Read these off the table that follows. Indices start at 1.
1) The entry directly below 107?
2) The entry directly below 132?
3) The entry at row 2, column 1?
4) The bottom-right entry?
5) The entry directly below 135?
6) The top entry of the column that holds the smallest entry?
7) The entry in row 1 and column 3?
130,142,120,132
148,116,112,131
141,142,129,135
120,109,131,107
138,123,127,126
138,116,110,130
1) 126
2) 131
3) 148
4) 130
5) 107
6) 132
7) 120

Questions about the matrix below. Rows and columns are numbered from 1.
1) Read off the entry at row 1, column 1.
2) Read off the entry directly above the smallest entry.
3) Read off the entry in row 1 and column 3.
4) Read off the minimum.
5) Read off the maximum.
6) Read off the entry at row 1, column 2.
7) Read off the entry in row 3 and column 1.
8) Read off the entry in row 2 and column 1.
[[124 132 128 128 122 122 136 127]
 [128 120 150 147 139 112 120 138]
 [132 127 119 146 138 130 129 137]
 [123 126 130 126 136 131 124 126]
 [136 131 112 119 134 145 126 122]
 [124 132 126 123 124 131 141 120]
 [135 132 120 133 129 125 109 137]
 [124 134 130 125 132 122 113 130]]
1) 124
2) 141
3) 128
4) 109
5) 150
6) 132
7) 132
8) 128

Read these off the row that follows.
1) Read off the first entry from the right.
2) Read off the second entry from the right.
3) Read off the 1st entry.
4) Read off the entry just left of the centre entry.
147	144	131	138	128	106	140	139	115	117	148	116	133
1) 133
2) 116
3) 147
4) 106

[[125 128 126 126 126 129 137 128 127]
 [130 127 130 125 129 125 119 127 127]
 [129 123 129 121 134 126 135 130 126]
 [131 126 131 125 129 124 117 127 127]
 [129 127 130 125 128 126 124 127 127]
 [112 133 120 127 123 137 143 128 128]
 [128 127 128 126 128 127 130 128 127]
 [129 126 128 125 130 127 133 129 127]
 [125 153 123 157 105 139 120 124 137]
 [130 119 130 117 138 126 136 132 124]
 [126 142 125 143 116 134 123 125 133]
 [144 121 139 124 133 112 109 127 125]
 [129 127 129 125 129 126 123 127 127]
 [129 127 129 125 128 126 124 128 127]
 [134 125 132 125 130 121 114 128 126]
 [129 124 129 122 133 126 134 130 126]]
Counting starts at 1.
The top entry of the column that holds the smallest entry?
Answer: 126
The entry in row 2 and column 3?
Answer: 130
The entry in the top-left corner?
Answer: 125
The maximum: 157
The entry directly above the smallest entry?
Answer: 130
The bottom-left entry is 129
The top-right entry -> 127
The top entry of the column that holds the largest entry is 126
The entry at row 1, column 3?
Answer: 126
The entry at row 2, column 1?
Answer: 130
The entry directly below 105?
Answer: 138
The entry just left of 153?
Answer: 125
The entry directly below the largest entry?
Answer: 117
The entry in row 3 and column 1 -> 129
The entry in the bottom-right corner is 126
The entry directly above the largest entry is 125
The entry in row 1 and column 2?
Answer: 128
The entry at row 2, column 2?
Answer: 127
The entry just right of 136: 132
The entry directly below 135: 117
The entry in row 3 and column 3?
Answer: 129

B =
[[121 130 137 127 132 127 119 114 113 123 129 132 130 124 128 120]
 [143 130 111 126 130 135 117 115 116 132 117 121 114 133 124 135]
 [131 119 121 113 117 120 134 129 129 133 121 132 118 115 121 124]
 [117 131 117 109 129 130 126 119 120 143 132 126 131 128 131 129]
 [127 129 138 129 132 125 124 114 114 122 123 129 123 120 137 117]
 [156 124 121 140 127 130 120 119 118 118 106 121 103 128 128 129]
 [106 127 124 117 125 134 116 117 117 132 138 131 139 131 120 128]
 [131 131 128 126 133 130 116 108 107 125 123 134 123 119 124 120]
 [143 120 115 130 119 130 122 126 126 125 115 124 112 130 117 135]
 [138 129 128 123 130 126 120 110 109 124 118 138 117 110 118 117]
 [121 121 131 112 120 116 140 134 134 135 127 128 125 119 133 123]
 [123 128 133 114 128 122 126 116 116 129 128 139 127 110 118 117]]
Give the 3rd entry on the main diagonal.
A: 121
Give the first entry in the row that holds the largest entry.
A: 156
The first entry, reading row by row -> 121
The entry in the bottom-left corner -> 123
Give the largest entry in the last row.
A: 139
Give the last entry of the smallest entry's row.
A: 129
Give the top entry of the column that holds the smallest entry.
A: 130
Give the entry in the top-right corner.
A: 120
The smallest entry is 103
Give the entry in the bottom-right corner.
A: 117
The entry directly above the largest entry -> 127
The entry just right of the smallest entry -> 128
Give the 3rd entry on the diagonal from the top-right corner.
A: 115
The smallest entry in the first row: 113
Give the entry directly below the smallest entry.
A: 139
Give the smallest entry in the last row.
A: 110
The 4th entry, reading row by row: 127
Give the second entry on the main diagonal.
A: 130
Give the entry just left of the smallest entry.
A: 121
The entry just right of the largest entry: 124

x =
[[143 138 126 108 113 143 123]
 [133 126 131 133 130 132 126]
 [117 127 131 117 131 135 123]
 [114 136 121 126 125 125 140]
 [127 128 128 128 136 134 124]
 [126 122 132 135 127 117 137]
 [129 132 118 124 118 121 134]
 [136 118 120 137 125 120 134]
 [131 115 120 135 127 120 135]
 [120 136 128 143 122 137 137]
 [129 134 119 118 120 135 127]
 [121 112 129 122 134 119 134]
 [136 130 121 117 120 140 124]
 [120 130 146 124 131 119 153]]
Which number is the entry in the top-left corner?
A: 143
The bottom-right entry is 153
The entry directly above the largest entry is 124
The third entry from the end, reading row by row: 131
The bottom entry of the column that holds the smallest entry is 124
The top-right entry is 123
Which number is the top entry of the column that holds the smallest entry?
A: 108
The entry just left of 146 -> 130
The entry just left of the smallest entry: 126
Which number is the fifth entry in reading order?
A: 113
Which number is the entry just left of the largest entry?
A: 119
Which number is the second entry on the main diagonal?
A: 126
Which number is the smallest entry in the first column?
A: 114
The entry directly below the smallest entry -> 133
Which number is the second smallest entry?
A: 112
The first entry in the row that holds the largest entry -> 120
Which number is the third entry on the main diagonal?
A: 131

[125, 133, 146, 120, 139, 139, 107, 123, 129, 133, 154, 132, 127, 125, 129, 118]
Which number is the 2nd largest entry?
Answer: 146
The entry just left of the largest entry -> 133
The entry just left of 127 -> 132
Which number is the 1st entry from the left?
Answer: 125
Which number is the first entry from the right?
Answer: 118
The second entry from the right -> 129
The largest entry: 154

[[147 141 106 116 142 131 111]
 [150 123 116 117 115 139 142]
 [148 119 136 121 127 121 138]
 [139 115 115 130 139 123 123]
 [121 117 127 112 133 118 110]
 [133 127 128 112 115 148 120]]
Rows and columns are numbered from 1.
The entry just left of 138 is 121
The entry at row 1, column 1 is 147
The entry at row 1, column 3: 106
The entry at row 1, column 2 -> 141
The entry directly below 136?
Answer: 115
The top-right entry?
Answer: 111
The entry directly below 111?
Answer: 142
The entry in row 2 and column 2 is 123
The entry in row 2 and column 1 is 150
The entry in the bottom-left corner?
Answer: 133
The entry in row 3 and column 3 -> 136
The entry directly below the largest entry?
Answer: 148
The bottom entry of the column that holds the smallest entry?
Answer: 128
The entry in row 3 and column 2 is 119
The entry just right of the smallest entry: 116

Read these off the matrix that follows.
1) Find the bottom-left entry.
2) Find the entry just right of the largest entry.
3) Find the first entry in the row that holds the largest entry.
4) Find the top-right entry.
5) Find the third entry on the main diagonal.
6) Find the smallest entry in the first column.
7) Find the bottom-right entry.
8) Find the entry in the top-left corner.
[[124 141 109 137 106 130 140 122 118 139 130 122]
 [146 147 108 146 119 144 119 107 125 121 152 148]
 [110 134 106 113 144 151 137 150 122 119 150 113]
 [137 147 123 124 146 120 119 150 123 130 146 107]
 [140 132 148 150 130 134 137 110 120 152 129 116]
 [126 136 126 106 135 137 143 122 135 114 134 126]
 [117 152 148 127 116 116 147 127 107 110 135 113]
 [151 143 105 132 138 150 127 129 116 131 149 143]
 [105 113 150 114 122 110 127 105 126 140 122 133]
 [109 147 127 125 110 145 137 136 138 129 120 132]
 [109 150 127 128 108 135 111 122 114 117 107 107]
 [106 131 127 119 104 135 136 104 146 104 120 125]
 [106 150 133 117 153 143 110 140 106 133 104 149]
 [123 126 131 125 134 121 125 115 117 133 138 104]
 [151 122 143 128 104 122 147 112 136 147 124 136]]
1) 151
2) 143
3) 106
4) 122
5) 106
6) 105
7) 136
8) 124

Read these off the array that follows.
1) Give the last entry in the row that holds the smallest entry.
2) Give the bottom-left entry.
3) Give the entry just left of 108.
4) Give the last entry, reading row by row.
5) Give the top entry of the column that holds the smallest entry.
6) Give the entry just left of 106.
7) Give the entry just left of 122.
8) Give the entry directly below the smallest entry.
[[135 137 129 128 136 136 126 126 126 129]
 [120 143 134 116 128 128 112 114 131 156]
 [141 121 142 129 142 150 141 137 133 122]
 [137 130 111 137 119 117 113 117 111 127]
 [120 133 130 128 127 108 119 106 129 126]
 [134 123 150 121 141 146 134 127 137 134]]
1) 126
2) 134
3) 127
4) 134
5) 126
6) 119
7) 133
8) 127
